Here is a tiny trained network, its code and every weight. The questions are about switching its units off for an input and a target symbol, where a switched-off unit gives its printed mean instead of its output.

import numpy as np


def w(rows, s, z=0):
    codes = np.array(rows[::2]) - 128.0
    scale = np.full(codes.shape[1], s)
    scale[-1] = z or s
    return codes * scale


def norm(h):
    return h / np.sqrt((h * h).mean(-1, keepdims=True) + 1e-5)


def f(y):
    return y / 2 * (1 + np.tanh(0.7978845608 * (y + 0.044715 * y**3)))


def softmax(a):
    e = np.exp(a - a.max(-1, keepdims=True))
    return e / e.sum(-1, keepdims=True)


def log_softmax(a):
    a = a - a.max(-1, keepdims=True)
    return a - np.log(np.exp(a).sum(-1, keepdims=True))


def net(x, mask):
    ids = ['ΞΦΨΩαγζηλπσ'.index(c) for c in x.split()]
    T = len(ids)
    res = E[ids] + P[:T]
    r = norm(res)
    for j in range(2):
        rows = slice(4 * j, 4 * j + 4)
        q, k, v = (r @ M[0][rows].T for M in (Q, K, V))
        z = softmax(np.where(np.tri(T) > 0, q @ k.T / 4**0.5, -1e9)) @ v
        o = O[0][rows]
        res = res + np.where(mask[j], z, o[:, -1]) @ o[:, :-1]
    y = f(norm(res) @ A[0][:, :-1].T + A[0][:, -1])
    res = res + np.where(mask[2:6], y, B[0][:, -1]) @ B[0][:, :-1]
    return log_softmax(norm(res)[-1] @ U[:, :-1].T + U[:, -1])


Q, K, V, O, A, B = {}, {}, {}, {}, {}, {}
E = w([
[212,129,33,146,181],'Ξ',
[9,112,216,76,103],'Φ',
[75,96,98,157,87],'Ψ',
[155,116,99,129,100],'Ω',
[1,153,224,79,122],'α',
[105,111,173,117,136],'γ',
[143,91,185,90,57],'ζ',
[162,96,139,95,102],'η',
[190,64,184,141,61],'λ',
[175,183,109,238,139],'π',
[140,110,48,219,103],'σ',
],0.017)
P = w([
[179,129,33,133,115],'0',
[75,32,18,191,199],'1',
[109,182,60,136,83],'2',
[69,50,121,153,216],'3',
[186,173,161,104,27],'4',
[74,72,152,144,222],'5',
[172,196,151,26,42],'6',
[24,94,124,151,180],'7',
[172,190,99,87,12],'8',
[95,76,161,181,178],'9',
[177,226,117,45,63],'10',
[70,61,210,100,121],'11',
[135,202,119,47,48],'12',
],0.011)
Q[0] = w([
[139,7,127,144,179],'head 1',
[107,178,118,124,133],'head 1',
[180,133,108,148,138],'head 1',
[117,102,163,129,152],'head 1',
[141,158,129,185,169],'head 2',
[134,237,124,99,84],'head 2',
[102,164,77,124,125],'head 2',
[109,231,130,99,139],'head 2',
],0.012)
K[0] = w([
[100,40,103,8,172],'head 1',
[130,175,130,135,117],'head 1',
[148,74,97,146,62],'head 1',
[169,107,148,74,163],'head 1',
[56,131,149,128,155],'head 2',
[110,140,177,70,146],'head 2',
[152,136,83,156,176],'head 2',
[80,192,192,32,120],'head 2',
],0.012)
V[0] = w([
[70,45,113,11,201],'head 1',
[117,106,50,148,182],'head 1',
[100,23,134,114,106],'head 1',
[98,126,202,78,182],'head 1',
[175,92,16,165,157],'head 2',
[126,110,151,92,228],'head 2',
[173,84,183,127,52],'head 2',
[185,2,102,215,138],'head 2',
],0.0098)
O[0] = w([
[46,94,131,192,226,81],'head 1',
[91,191,77,103,56,114],'head 1',
[92,88,70,62,194,151],'head 1',
[2,114,212,70,159,109],'head 1',
[51,159,139,158,99,3],'head 2',
[171,154,98,144,114,67],'head 2',
[144,68,159,83,35,149],'head 2',
[41,91,102,48,208,21],'head 2',
],0.0091,0.0042)
A[0] = w([
[210,94,32,192,254,149],'neuron 1',
[188,195,210,53,222,141],'neuron 2',
[232,129,83,129,229,1],'neuron 3',
[213,199,45,201,231,62],'neuron 4',
],0.0083,0.0056)
B[0] = w([
[7,65,154,184,83,252],'neuron 1',
[212,141,130,180,87,211],'neuron 2',
[31,75,111,203,59,104],'neuron 3',
[86,66,185,128,74,211],'neuron 4',
],0.015,0.0023)
U = w([
[71,70,119,134,149,222],'Ξ',
[91,74,255,164,141,185],'Φ',
[120,145,116,129,105,49],'Ψ',
[149,149,139,121,143,61],'Ω',
[171,208,241,227,175,55],'α',
[173,116,139,152,171,80],'γ',
[163,57,150,78,111,1],'ζ',
[155,113,126,108,132,56],'η',
[170,106,173,81,112,118],'λ',
[179,217,143,132,70,250],'π',
[149,164,130,129,95,171],'σ',
],0.0096,0.0037)

Each question gives the input, a string of symbols that net reads in full, and the target symbol t.
The units are the heads (4 rows each of Q, K, V and O) and the neurons (one row each of A and B). Each row of codes is followed by its name. A weight is (code - 128) times the scale printed after its matrix; where a second scale follows, it is the last column's (O, A, B and U).
mask holds one flag per unit, heads first, then neurons. A switched-off unit (its flag False) gives its mean, the last column of its rows in O or B, instead of its output. The means were averaged over made-up inputs and are rounded, as every weight is.
A unit's drop is (log p(t) with every unit on - log p(t) with that unit switched off) / (log p(t) with every unit on - log p(t) with every unit switched off).
The circuit of an input: a set's keep is (log p(t) with only the set's units on - log p(t) with every unit switched off) / (log p(t) with every unit on - log p(t) with every unit switched off). Starting from all 6 units, units are removed one at a time, each time the one whose removal leaves the highest keep (on an exact tie, the one counted first), for as long as the keep stays at least 0.8.
units of the circuit, in order: the units of the circuit, biggest drop first
k most important neurons: the k neurons with the biggest drops, biggest first
heads that matter: for each layer, one digit per head in row order, 1 if its drop is at least 0.15 and else 0, layers parted by /
drop of u: that unit's drop, to one decimal
input Ω ζ α, target α: units of the circuit, in order : head 2; head 1
input Ξ Ξ η π, target Ξ: units of the circuit, in order : head 2
input π π α ζ α Φ α η, target Ξ: heads that matter : 00
input α α π π Φ, target π: heads that matter : 10
input α Φ π ζ α, target π: heads that matter : 10
input Φ α Ξ, target Ξ: heads that matter : 00
input α α π λ, target Ξ: units of the circuit, in order : head 1; head 2
input α α π σ Φ ζ η η η Ω, target Ξ: heads that matter : 00
input α Ξ π α α α λ π, target Φ: 2 most important neurons : neuron 4; neuron 1
input Ξ Φ π σ α ζ, target Ξ: heads that matter : 01
input λ γ α η, target Ξ: heads that matter : 10
input α ζ α, target α: drop of head 2 : 0.8
input α λ ζ ζ ζ α π π, target Φ: drop of neuron 4 : 0.2
input α π σ Φ π α η γ α π α γ Φ, target π: drop of head 1 : 0.2
